In the rows, zero is written as 128.
[104 193 121  86 141 162 155 101 148 132 166  94 114 151  92 145 111 172
 155 129 160  90 124 131 136 133  95 146 108 114 107  77 164  92 110] : Q511
[114  91 156 118 131 148 149 105  95 131  80 124 139  82 146 173 102 115
 150  85 113 117 204 112 155 154 138 106 140 147  86 204 165 112 113] : Q242
[124 106 129 131  79  98 142 116 112 155  99 121 110 112 157 116 107  88
 128 149 108 138 142 113 100 143 100 135 118 129 124 149 123 131  76] : Q397
[ 98 197 152 156 110 124 167  99 107 134 145  91 153 173 142 130 124 107
 115 168 119  97 114 172 145 135 110 156 182 135 100  77 156  52 112] : Q152
[ 78 122 130 136 143 127 123 112 119 152 122 105 119 197 128 145 140 100
 180 149 158 106 152 159 130 142 118 172 151 119 125 137 127  90 139] : Q258
[147 100 133 138  74 141 112 128 128 136 109 145 141 155  55  96  46  94
 183 176  91 125 182 108  99  86 111 233 120 167 104 137 176 144  97] : Q397
[155 178  47 147  86 103 119 135 149 113 136 136 124 149  51 111 113 150
 118 146 106 139  84 145  99  95 160 154 105 159 149  56 142 153 142] : Q137
[107  86 132 137 106 109 140 106 115 161  80 164 152 128 133 109  76  65
 126  96 111 181  98 118 138 114 139  76 137 134 118 160  93 140 120] : Q397
[111 130  48 118  99 120 148 122 116 102 112 115 157 142 125 136 129 162
 130 171 128 142  94 140 159 118 117 138 110 149 127 128 118 103 127] : Q137
[114 140  73  99  86 200 101  98 121 154  95 124 123 112  30 170 133 143
 162 148 116 114 201 105 128 143 111 244 102 126 115 168 170 128 135] : Q206
[ 81 114 129 147 131 139 147 115 156 128  97 112 145 139 147  95 150  98
 134 139 133  50 154 187 117 135 162 118 137 115 129 136 133 119 116] : Q410
[150 146 138  68 142 112 162 150 179 141 123 127  92 107  73 106 109 142
 141 134 135 145 118  86  92  96 119  89  49 112 167  78  92 162 126] : Q152
[153  76 164 173 115 117 157 130 138 134 145 144 164 169 127  78  84  68
 149 175 143 118 102 124 109 121  84 158 145 154 153 125 131 100  90] : Q152
[ 96 169  98 104 105 171 113 117 131 159 122 140 157 153  47 128 110 127
 143 129 141 130 155 119 158 160 182 184  82 178  86 141 129 141 115] : Q140
[134 125 104  95  87  75 161 141 156 114  63 132 137  63 118 101 132 114
  93 109 110  84 146 162 113  91 122  87  79  70 110 155 119 139 105] : Q511
[ 73 159 124 117 141 162 172 120 143  95 183  95  97 148 154 151 127 150
 183 153  96  66 113 153  93 107 105 160 130 110 154 135 157 123 112] : Q206
[ 71 182  73 119 128 169 119 102 121 103 116  95 155 124 120 180 153 162
 145 121 131  77 147 171 156 150 186 171 113 129  92  95 177 122 185] : Q206
[157 105 147 181  89 140 145 124 110 116 140 145 139 131 112 135  64 105
 174 158 117 123 115  94 108  73 103 140 207 188 153 126 162 126 155] : Q152
[113 164 117 149  53 165 148  79 156 127 137 144 139 168  87  88  98 102
 144 142 140 121  63 164 116  98 142 177 143 106  83 106 134 136  80] : Q140
[133 149 137 151  87 166 155  52 137 146 143 170 135 182  90 130 112 119
 123 137 131 156  88 134 157 118 144 120 175 153 116  89 103 119 131] : Q978
[ 97 126 141 149 146 125 117 128 134 130  84 123 129  83 104 138 165  70
 146  95 133 121 144 189  97 202 172 151  59  88 131 198 121 121 129] : Q137
[154 139 150 108 132 124 178 153 171  86 130 146 130 105 128  94 101 150
 118 121 118 129  83 138  95  76 127  83 118 114 130 114  91 168 115] : Q511
[157 145 120 102  76 121 191 135 136  78 124 161 131 134 109 134  92 183
  90 147 102 139  92 132 125  68 130 157 124 140  99 128  90 161 120] : Q140
[151  61  88  86 153  63 169 190 128 144 114 132 145 101 131 100 107 187
 133 165 155 102 181  50 163  93 103  79 100 198 160  76 125 164 148] : Q152
[116 159 154 125  89 111 162 165 178 110 133 110 154 110 137  86 126 119
 156 186 153 118  63 116 115 142  72 117  88 107 152  82 114 130  95] : Q713
[173  95  93  93 109 159 169 133 126 135 153 110 135 129 107 113  87 178
 139 155 119 131 188  24 115 132 154 168  97 205 145 181 158 145  87] : Q370
[135 162 181 160 115 132 154 100 143 156 182 112  65 164  90 137  80 101
 172 117 128 136 130  73  83 145 159 162 163 156 184 119 172 129 131] : Q370
[153 141  66 111 112 122 143 162 147 115  73 123 169 107  93 145 116 137
 133 141 136 107 139 126 128 125 134 150 109 142 137 114 149 138 181] : Q13
[147  72 123 151 176 134 133 145 116 117 174 130 156 148 169 135 139 130
 151 141 140  87 165 124 114 141 129 154 132 161 159 161 146 106 144] : Q152
[100 124 134 133 108  79 211 139 156 105 119 115 152  91 195  90  98 114
 124 147 144 121  54 135 143 150 118  54  84 123 147  79 104 146 111] : Q397
[145  77  88 126 134  86 139 137 149 153 114 130 129 147 102  89 144 121
  84 133 138 119 145 106 129 153 126  97  86 141 168 142  91 148 113] : Q370
[ 98  89 105 106 162 133 166 133 116 176 123 125 138 138 161 145 137 140
 148 108 118  90 202 117 125 138 146 113 171 148 113 156 139 117 109] : Q978
[ 66 141 152 134  80 148  83  92 169 140 135 155 136 119 128 142 129  61
 193 111 144 146 105 128 124 127 131 108 155 120 124 126 154 126 112] : Q242
[ 65 131  92 101  56 170  75  89 130 142  81 131 144 151 108 157  90  93
 189 156 139 180 115 138 152  71 115 204 118 101 106 149 133 120 124] : Q410
[138 130 169  98  87 155 150 116 144 164  98 132 134 113  77 100  91 105
 177 147 133 141 168  81 112 123 117 156 106 137  85 144 133 136  80] : Q978
[132 194 122 113  91 167 141 102 166  98 167 109 124 127  62 135 133 183
 127 159 135  90 137 110 143 133 136 166 113 153 124  70 174 128 142] : Q370
[107 128 102 159  88  88  82 138 141 161 103 144 150 118 116 142 141  57
 152 117 150 156 107 159 122 144 101 154 101  82 133 127 112 135 151] : Q978
[126 120 135 167 131 141 153 142 155 132 151 150 162 136 150 107 137 108
 130 128 147 137  64 127 116 164 130 101 143 136 175 117 104 138 121] : Q713
[ 63 132  75 131  56 111  95  94  89 162  80 123 163 110 133 150  93  86
 168  99 107 105 120 138 168  47  88  56 194 129  47 134 169 110 127] : Q978
[111 103 167 100 183 166 163 112 125 135 135 105 119 125 177 134 153 145
 152 133 132  75 214 123 121 152 179 121 152 148 113 135 153  98 108] : Q152
[152 162 101  98  71 136 143 130 183 157 113 158 142 106  49  89 101 104
 143 144 132 141 103  75 131  95  91 127 127 129 153 103 151 133 120] : Q13
[ 94 146 118 110 138 195 136 115 124 135  96 103 157 126 132 142 115 115
 164 132 129  85 137 149 124 138 130 122 152 156  86 138 159 122 103] : Q13
[136  91  89  98  85 163 139  99 119 149  70 132 185 188 103 114  63 111
 145 177 148 140 127 115 158 103  93 188 149 170  76 112 154  99  77] : Q13
[120 138 130  68 140 173 164 112 126 141 114 132 104 121  89 143 122 160
 100 101 112 103 175 140 115 160 159 153  52 136  75 179 104 152  57] : Q140
[122  41  89 178 158  68 104 149 153 112  97 139 104 134 179 138 134  79
 133 112 158 121 144 195 194 141 101 134 151  64 174  71 147 111 165] : Q258
[ 55 209 154 113 159 143 173 140 154 127 122  98 123  82  92 154 126 130
 147  96 113  65 146 168 139 174 158 139  93 109 121  87 175 133 149] : Q206
[ 53 145 114 122 110 178 117  78 119 159 132 149 128 122  68 161 144 114
 187 117 126 111 163 143 133 157 180 171 113 161 126 184 165 116 117] : Q137
[135 143 132 154 121 157 113 135 121 127 148 144 150 128 111 145 110 116
 162 103 118 148  98 118 114 110 113 152 144 109 137 162 145 124 151] : Q713
[ 99 182 164 102 128 140 160 118 140 146 133 121 121 148 121 124 118 131
 130 124 130 116 115 141  83 130 150 110 138 148 104 113 106 137  87] : Q511
[153 144  83 113 133 155 195 139 135 142 106 131 187 145  98 114  92 156
 108 146 161 155  76 123 157 138  96 161 112 140 124  88 118 135 125] : Q13
[142  48 109 101 136 137 137 135 118 126  81 159 173 119 132 131  90 140
 139 118 137 160 144 121 175  92 102 121 102 129  81 147 100 152 124] : Q978
[133 171 117 107 126 191 182 135 137 133 137 117 173 138 102  99 123 182
 124 170 139 156  86 103 141 152 123 142  89 154 122 105  90 149  92] : Q713
[116 134  81 123 111  94 157 154 165 113 101 138 178 105 137  83 132 136
 111 130 136 153  73 144 155  99 118  60  99 110 126  81  89 175 124] : Q242
[143 137  77 159 118  71 141 177 123 114  79 121 167  68  96 104 139 135
  79 128 112  86 165 161 176 141 116 169  95 104 117  94 162 151 172] : Q206
[131  62 136 151  95  99 136 101 116 145  73 170 178 147 124  96  76  52
 102 114 121 164  92 139 146 126  99 106 125 123 103 168  96 105 108] : Q397
[ 87 128  81 166 106 152  73  88  98 145 141 126 106 124 146 178 119  88
 156 114  97 131 148 156 155 144 106 156 158 119 132 137 176 106 133] : Q397
[122  93  57  96 127  76 130 167 165 150  81 127 142 139 122 116 130 105
 130 157 156 116 105 124 134 122  54  97 103 112 172 100 104 127 133] : Q13
[149 125  86 115 142 149 167 128 137 117 130 125 126 159 138 135 119 160
 111 174 138 136 100 143 157 135  77 151 117 140 156  84 109 137 111] : Q13
[ 63 212 146 109  78 182 157 105 118 107  81 109 208  73  85 172 116 116
 148 122 103  78 153 201 138 104 161 195 124 103  36 144 195  86 142] : Q152
[140 126  81 106  93 173  95 144 153 119 138 183 146  99  83 142 141 142
 113 123 114 163 136 107 150 122 119 171 118 130 122 185 103 147 124] : Q140
[185 125  82  92 114 113 122 150 157 133 149 135 106 111 112 147 139 171
 139 145 137 152 170  67 128 128 117 159  83 129 155 102 128 141 151] : Q978
[ 86 187 121 144  79 170  75 102 138 129 126 124 107 137 114 170 113  77
 164 115  86 141 121 165  93  86 136 184 171  92 131 158 159 103 137] : Q410
[185 111 172 133 131 143 199 108 159 108 120 145 110 148  88  73 123 185
  95 176 160  96 138 120 122 133 162 138  89 171 153  80  81 184 133] : Q410
[119  94 123 166 106  73  86 180 150 124 139 128 129 111 179 123 108  51
 170 149 136 150  84 141  92 101  65 139 131  99 177 100 133 134 118] : Q152
[ 83 131  98 142 111 146 112 103 130 140 121 125 160 144 139 125 114 100
 141 145 131 138 121 148 171 157 127 137 134 139 109  95 143 108 122] : Q397
[163  52 112 114 135 114 104 149 137 134  85 163  97 115 111 141 127 109
 109 116 118 152 173 120 117 141 130 120  84 150 155 167  80 169 112] : Q258
[136 160 139 114 167 153 215 122 130 145 122  93  98 135 128 126 155 145
  95 101 120  72 171 144  85 202 178 129 121 111 114 184 105 107  97] : Q140
[121 163 137 158 132  92 103 128 191 115 176 124  93 121 143  98 153  88
 137 131 148 121  68 156 124 160  83  91  97  65 174  41 125 121 144] : Q397
[130  90  78 117 103 114 129 116  72 123  33 113 144 118 114 172  94 143
 130 113 120 143 166 157 129 104 136 195 143 117  56 151 166 102 129] : Q137
[ 73 122 100  98 120 140 137 141 151 125  90 133 153  90 133 154 145 127
 157 122 145 132 134 137 133 147 163 168  87 103 136 137 127 158 159] : Q206
[ 93 155 135 158 101 144  48 141 144 114 115 141 134 126 119 148 114  80
 168 123 130 162  96 169 108  93 139 173 123 112 129 122 120 164 164] : Q410
[122 105 136 145  90 142 136 119 139 126 137 117 136 158 121 107 116 108
 130 174 110 104 154 125 110 136 112 182 152 158 129 153 148 120  68] : Q370
[147  68 142 144 139  83 153 163 100 124  49 110 118  99 121 116 101  99
 139 132 101 114 195 144 102 139 121 165 124 122 113 188 144 114 100] : Q137
[148  89  93 143 141 204 175 130 143 154 169 154 164 168  97  70  67 124
 163 145 136 189  85  79 157 114 101 147 144 167 160 157 106 141  71] : Q258
[111 132 118 171 100  78 135 148 108 111  91 123 136 135 117 136  73 104
 163 133 131 165  64 167 118  87 109 160 156 119 119  92 142 133 148] : Q137
[158 116  98 127 163 145 168 114 129 105 142 122 114 201 145 134 118 176
 123 170 128  78 137 148 133 115 134 138 161 183 144  68 138 135 137] : Q13
[160 134  53 126  46 155  67 112 157 172 135 174 150 168  51 132  87  92
 167 129 123 213  90  80  97  66 106 186 150 128 131 116 129 135 131] : Q978
[ 83 123 114 120  62 146 108 112 133 180 144 163 152  99 115 106 124  90
 178 146 128 154 132  78 116 128 113 150 120 154 135 175 135 151  93] : Q397
[123 140 170 152 122 117 156 132 159 108 127  87 141 151 154 118 138  86
 110 146 145 109 113 167  79 205 154 175  96 109 133 130 123 107  95] : Q370
---
[113 111 118 140 128 111 127 123 139 129 118 132 131 132 139 155 110 142
  98 153 129 128 140 123 124 129 117 134 142 135 148 119 139 130 132] : Q587
[114 115 128 132 126 121 132 118 142 118 107 127 140 131 123 157 101 141
 103 158 112 141 124 120 115 126 128 137 147 158 124 132 116 113 125] : Q706
[130  81 148 131 136 133 137 149 165 134 103 133  97  91 135 123 109 116
 140 144 144 148 101 125 135 136 131 122 153 118 147 139 134 125 126] : Q48
[112  85 130 134 125 139 118 148 138 118 127 125 106 128 142 139 106 135
 100 154 132 137 101 122 128 121 134 136 150 146 126 129 123 120 117] : Q706
[114 116 119 126 119 153 145 107 141 112 134 105 123 114 114 139 138 120
 132 126 106 109 123 150 136 124 119 128 138 137 102 123 129 109 133] : Q980
[114  82 125 149 135 105 129 114 115 136 143 131 121 144 139 150 146 100
 108 150 118 152 123 125 113 131 101 122 147 115 126 134 133 141 134] : Q433
[132 111 120 118 117 122 121 156 137 125 148 116 134 127 118 133 121 138
 113 151 145 139 116 124 131 123 123 118 122 122 149 129 139 130 118] : Q48
[135  72 153 131 126 188 146 147 154 116 110 146  76 107 111 130  91 138
 101 153 112 123 125 123 131 117 155 131 131 176 160 136  84 163 120] : Q706
[132  96 145  97 143 115 145 123 137 118 159 127 123 118 157 136 146 127
 127 124 124 123 106 135 134 127 129 118 130 135 103 122 133 123 138] : Q125
[138  83 132 130 128 129 119 124 106 136 156 128 116 134 129 141 119 117
 102 153 126 134 130 140 137 130 124 125 135 138 109 123 124 113 137] : Q706
[ 93 129 121 144 117 129 114 128 131 117 123 127 129 128 114 144 133 128
 105 164 117 106 135 139 116 137 116 144 127 119 139 113 157 135 127] : Q706
[115 102 126 133 138 139 119 133 103 145 201 124 120 134 132 124 155 106
 152  92 136 154 105 120 119 125 106 126 135 128 117 117 129 133 111] : Q965
[135 120 125 124 135 143 151 129 139 129 129 132 139 150 146 145 116 143
 125 142 137 120 130 127 139 114 135 127 121 147 122 127  99 113 142] : Q125
[120  84 135 122 138 101 121 116 133 135 127 136 125 132 145 150 115 119
 101 152 143 154 120 101 119 129 121 127 147 138 156 150 113 138 130] : Q706
[114 137 132 138 146 107 131 169 105 143 116 142 132 142 139 113 168 136
 112  87  94 148  97 111 103 110 147 122 120 137 140 144 143 114 117] : Q965
[111  83 128 141 115 111 112 167 124 130 174 127 142 108 148 145 141  99
 163 111 158 136 126 131 139 118 116 116 109  86 168 120 123 139 136] : Q125
[164 135 140 119 127 111 137 138  97 158 177 140 117 132 133 101 135 105
 123 131 117 135 129 128 133 107 159 116 119 132 145 125 141 136 107] : Q980
[142 102 129 111 135  99 161 126 139 122 145 150 141 135 171 156 102 133
  95 118 116 113 144 112 165  94 134 141 162 165 132 105 138 115 128] : Q587
[140  88 123 114 121 127 151 108 134 123 140 119 119 121 133 141 127 114
 122 162 115 115 129 145 130 133 110 135 126 116 132 123 145 112 132] : Q980
[ 80 155 122 162 134 106 125 128 139 161 189 119 103 121 100 125 141 102
 130 170 117 136 169 128 129 133 182 134 158 117 163  75 164 165 113] : Q125
[128  96 130 104 115 129 120 142 115 124 145 117 126 119 107 123 105 121
 142 120 157 130 115 115 125 114 131 132 135 127 139 123 118 112 122] : Q905
[132  83 142 107 133 104 133 160 126 139 141 128 122 119 121 131 113 120
 124 137 144 118 112 129 121 131 104 119 104 109 144 136 136 110 126] : Q558
[111 136 107 165 139 130 166 140 144 140  70 134 148 153 117 142 127 120
  95 177 137 129 136 126 123 141  83 137 126 113 152 127 158 119 134] : Q48
[118 110 131 117 122 107 134 157 131 135 144 122 121 108 122 133 113 130
 121 142 141 144 130 141 134 133 118 128 123 106 144 113 147 132 124] : Q587
[117  70 117 117 139  92 111 133 129 163 161 135 139 126 151 151 127 103
 133 161 136 125 128 120 124 150 127 109 130  88 164 121 167 111 134] : Q433
[127 113 142 120 128 141 131 105 134 110 179 121 110 128 120 144 145 123
 141 143 131  98 131 138 137 117 130 126 135 144  95 121 128 136 142] : Q125
[129  85 129 107 134 132 128 155 126 132 160 123 111 132 134 137 119 129
 115 140 128 125 117  98 140 135 127 100 144 138 138 127 122 138 126] : Q905
[145  91 135 107 133 103 127 133 120 146 124 130 136 113 120 124 106 114
 120 124 155 112 130 136 120 125 134 129 106 117 156 125 136  90 132] : Q558
[143  66 134  98 133 124 125 123 146 108 150 103  98 122 132 138 107 125
  90 152 160 136 117 123 130 126 136 120 142 144 125 142  99 126 130] : Q558
[133 132 127 116 141 124 129 123 118 145 110 144 134 127 134 116 119 138
 133 123 126 123 115 116 116 140 138 120 126 132 145 130 139 115 131] : Q905
[149 110 110 121 112 140 139  90 131 131 137 118 147 129 147 145 134 126
 119 131 132 142 116 139 110 123 114 127 114 124 154 143 124 124 118] : Q980
[108 114 118 148 123  72 100 100 113 115 154 123 121 123 121 140 121 142
 108 130 131 131 110 138 122 116 125 146 136 153 136 116 156 122 125] : Q706
[129  74 142 111 134 136 123 132 145 114 146 119 106 125 141 137 126 127
 107 156 151 133 115 117 127 119 144 117 135 136 126 135  98 143 136] : Q125
[ 63 115 111 119 149 129 118 168 109 101 203 121 140 134 123 108 166 130
  69 105 126  82  67 139 123 109  94 127 122 173 105  69 220 139  87] : Q587
[116 119 116 140 123 136 123 128 143 139 108 115 114 113 136 123 119 125
 144 126 139 135 117 124 113 137 141 129 130 120 161 130 127 115 120] : Q980
[120  88 124 132 129  83 118 121 115 116 135 113  90 138 118 125 129 124
  81 173 138 140 127 140 121 134 125 131 129 116 130 119 128 151 139] : Q433
[118 111 124 122 116 132 142 153 139 116 142 119 113 126 132 152 123 139
 114 139 122 114 143 141 143 126 128 135 139 135 138 113 138 125 138] : Q587
[127 109 125 134 134 120 128 164 131 134 140 125 137 115 119 133 119 115
 133 147 134 139 131 129 134 135 137 114 123 114 138 116 129 114 130] : Q965
[121 131 124 138 122 128 125 143 123 137 126 136 137 132 133 131 128 120
 133 121 128 122 128 130 128 124 125 122 123 110 125 119 129 133 121] : Q433
[127  78 130 112 125 135 119 126 133 134 143 125 111 130 135 136 122 123
  99 144 135 128 123 119 127 124 131 116 139 121 126 121 110 149 120] : Q433
[119 117 123 119 123 156 142 147 121 161 148 133 164 143 140 140 140 109
 142 119 134 133 105 140 105 118 132 132 126 131 171 118 136 101 110] : Q965
[160  95 140 124 129 127 135 147 109 146 164 132 123 113 117 116 136 111
 135 114 135 150 114 132 127 122 119 118 118 121 132 129 155 117 116] : Q48
[135  97 136 133 131 102 121 153 124 134 136 120 117 113 115 132 130 121
 148 128 156 149 108 123 117 128 127 117 116 113 154 151 127 118 134] : Q965
[144 140  78 188 150 108 169 130 151  83 110  53 107 111  69 144  58 160
 142  87 181 167 149 118 128 145 163 139 140 244 127  63  90  67 134] : Q965
[109 151 131 150 116  89 141 116 118 126 163  96  90 139 142 145 163 109
 112 107 133 157 120 133 132 123 119 145 182 137 101 113 158 134 113] : Q706
[116 110 112 137 137  92 138 112 125 125 117 126 121 139 120 138 121 140
 102 141 116 133 129 127 121 125 120 137 127 131 123 119 137 121 134] : Q433
[143 114 137 127 129 137 138 154 121 135 157 120 136 127 104 135 139 119
 138 114 154 136 100 118 119 107 120 111 115 136 129 150 130 117 113] : Q965
[113 131 126 101 136 135 150 108 129 129 138 109 141 145  97 136 157 135
  75 130 149 114 136 124 113 118 119 116 101 145 140 119 113 162 128] : Q125
[119 124 109 122 129  74 151 101 132 106 113 104 129 121 109 145 123 147
  96 141 123 131 123 120 123 129 111 139 142 128 122 117 168 110 129] : Q905
[126  97 125 127 132 103 127 125 138 117 107 132 127 129 137 148 106 139
  88 176 144 119 134 123 117 138 104 137 130 122 136 120 154 123 137] : Q587
[143 115 121 141 134 113 124 100 132 129 102 161 134 137 162 129 108 139
 129 137 136 138 112 124 123 113 128 141 123 118 135 151 121 128 130] : Q433
[136 108 141 114 114 115 137 136 118 114 146 132 121 137 137 150 126 133
 122 154 127 124 132 155 128 131 103 133 123 133 135 134 125 133 150] : Q587
[103  67 121 118 120 145 104 130 141 122 122 106 129 107 126 133 122 116
 105 130 109 168 123 106 118 112 154 117 153 122 134 146  78 124 121] : Q980
[ 42 144 113 115 118  77 111 124 135 105 146  63 117  98  63 131 184 136
  95  62 118 148 130 106 121 109 116 139 156  96  86 101 146 143 104] : Q965
[114  99 119 127 133 106 135 127 137 121 134 111 152 132 118 157 131 122
 115 139 149 137 110 118 123 116 106 125 136 129 131 138 131 105 130] : Q965
[124 115 114 103 130 106 144 120 127 115 106 121 142 139 132 139 114 147
 103 154 122 139 119 121 115 144 108 130 126 125 138 128 124 119 137] : Q905
[103  92 135  98 124 128  77 177 126 122 182  89  69 117 133 112 125 100
 133 148 159 112 143  70 125 171 141 118 184  91  94  70 150 134 110] : Q905
[108 138 127 101  84  87  94 146  97 141 132 115 169 114 140 121 161 116
  86  89 146 149 108 158 124  88 148 138 118  76 161 124 148 124 103] : Q706
[128  88 132 116 127 128 121 146 133 123 145 125 106 129 149 140 118 134
  93 146 145 130 127 121 133 130 125 121 143 137 137 121 125 144 129] : Q587
[158 106 149 120 136 136 121 100 122  97 133 124 131 114 135 130 139 116
 130 143 128 143 131 152 112 134 157 117 125 151  92 134  94 119 160] : Q125
[141 125 103 166 119 166 123 105 146 107 157 112 105 140 102 154 124 159
 159 126 129 150 126 107 116 108 136 142 145 166 129 164 132 113 125] : Q48
[148 133 104 118 112 147 136 150 126 115 131  91 134 135 131 126 128 151
 119 100 165 126 106 141 127 136 102 131 114 134 104  97 148  92 114] : Q48
[128 104 125 142 130  95 126 125 125  98 129 112 128 129 123 140 130 123
 112 156 145 158 112 137 120 129 102 130 130 125 112 137 115 128 140] : Q965
[119 114 127 115 128 128 145 124 121 129 146 126 105 149 156 140 149 127
 130 118  95 123 128 150 125 142 130 132 143 143 124 111 120 129 142] : Q433
[121 105 128 134 135 114 135 125 142 112 129 121 119 134 125 143 124 139
 108 165 134 123 128 126 123 120 138 130 126 140 129 127 122 126 143] : Q125
[135 109  97 147 129 105 136 115 139 109 148 112 116 134 144 159 113 155
  84 154 136 137 139 123 136 131 111 137 139 137 121 110 164 123 126] : Q587
[100 116 131 105 136 121 124 114 145 115 136 112 106 123 142 124 133 126
 105 160 127  94 105 177 138 151 122 131 146 125  95 107 148 114 141] : Q558
